Below are the code and all the weights of a small trained network. Each question names an input and a class and asks about switching units off, where a switched-off unit gives its printed mean instead of its output.

import numpy as np


def w(rows, s, z=0):
    codes = np.array(rows[::2]) - 128.0
    scale = np.full(codes.shape[1], s)
    scale[-1] = z or s
    return codes * scale


def f(y):
    return y / 2 * (1 + np.tanh(0.7978845608 * (y + 0.044715 * y**3)))


def log_softmax(a):
    a = a - a.max(-1, keepdims=True)
    return a - np.log(np.exp(a).sum(-1, keepdims=True))


def net(x, mask):
    res = np.array(x, float).reshape(1, 5) / 4 @ E
    y = f(res @ A[0][:, :-1].T + A[0][:, -1])
    res = res + np.where(mask, y, B[0][:, -1]) @ B[0][:, :-1]
    return log_softmax(res[-1] @ U[:, :-1].T + U[:, -1])


A, B = {}, {}
E = w([
[137,93,175],'x0',
[54,144,89],'x1',
[102,115,111],'x2',
[127,103,118],'x3',
[125,245,170],'x4',
],0.012)
A[0] = w([
[172,147,83,228],'N0',
[212,169,161,199],'N1',
[185,137,130,250],'N2',
[102,180,222,247],'N3',
[159,169,71,3],'N4',
[157,171,73,115],'N5',
[109,30,45,196],'N6',
[7,144,87,37],'N7',
[139,87,112,73],'N8',
[108,23,1,163],'N9',
[61,105,171,37],'N10',
[109,189,112,131],'N11',
],0.012,0.0019)
B[0] = w([
[59,148,169,143],'N0',
[78,168,93,170],'N1',
[3,118,84,153],'N2',
[225,84,70,174],'N3',
[132,123,237,135],'N4',
[121,171,215,142],'N5',
[67,179,121,229],'N6',
[65,149,118,180],'N7',
[81,97,107,152],'N8',
[159,246,93,247],'N9',
[163,82,133,134],'N10',
[166,170,113,155],'N11',
],0.0054,0.014)
U = w([
[147,177,145,15],'0',
[208,106,70,4],'1',
[33,115,30,10],'2',
[126,192,39,252],'3',
[238,70,1,252],'4',
],0.0074,0.002)

Each question gives the input, the list of numbers given to net, and the class t.
The units are the neurons (one row each of A and B). Each row of codes is followed by its name. A weight is (code - 128) times the scale printed after its matrix; where a second scale follows, it is the last column's (A, B and U).
mask holds one flag per neuron, in row order. A switched-off neuron (its flag False) gives its mean, the last column of its row in B, instead of its output. The means were averaged over made-up inputs and are rounded, as every weight is.
A unit's drop is (log p(t) with every unit on - log p(t) with that unit switched off) / (log p(t) with every unit on - log p(t) with every unit switched off).
The circuit of an input: a set's keep is (log p(t) with only the set's units on - log p(t) with every unit switched off) / (log p(t) with every unit on - log p(t) with every unit switched off). Starting from all 12 units, units are removed one at a time, each time the one whose removal leaves the highest keep (on an exact tie, the one counted first), for as long as the keep stays at least 0.8.
units of the circuit, in order: the units of the circuit, biggest drop first
k most important neurons: the k neurons with the biggest drops, biggest first
drop of u: that unit's drop, to one decimal
input [7,-8,-7,-3,7], class 4: units of the circuit, in order : (N3)
input [3,-1,-8,-2,3], class 4: units of the circuit, in order : (N3 N6)
input [-3,6,7,1,-8], class 3: 2 most important neurons : (N9 N2)
input [-6,-5,5,3,-8], class 3: units of the circuit, in order : (N9 N6)
input [6,-4,-6,-5,0], class 4: units of the circuit, in order : (N3 N6)
input [-4,-7,4,8,-5], class 3: 3 most important neurons : (N9 N6 N3)
input [1,-7,-8,2,-1], class 2: units of the circuit, in order : (N2 N1)
input [-4,1,3,5,-8], class 3: 3 most important neurons : (N9 N6 N2)
input [3,1,0,3,2], class 1: 2 most important neurons : (N6 N9)
input [-4,-3,-1,8,-6], class 3: 3 most important neurons : (N9 N6 N3)
input [-5,-2,-2,4,-8], class 3: drop of N9 : 0.7
input [4,-8,-5,1,3], class 4: drop of N6 : 0.4
input [7,-2,-3,-1,8], class 4: drop of N3 : 0.7
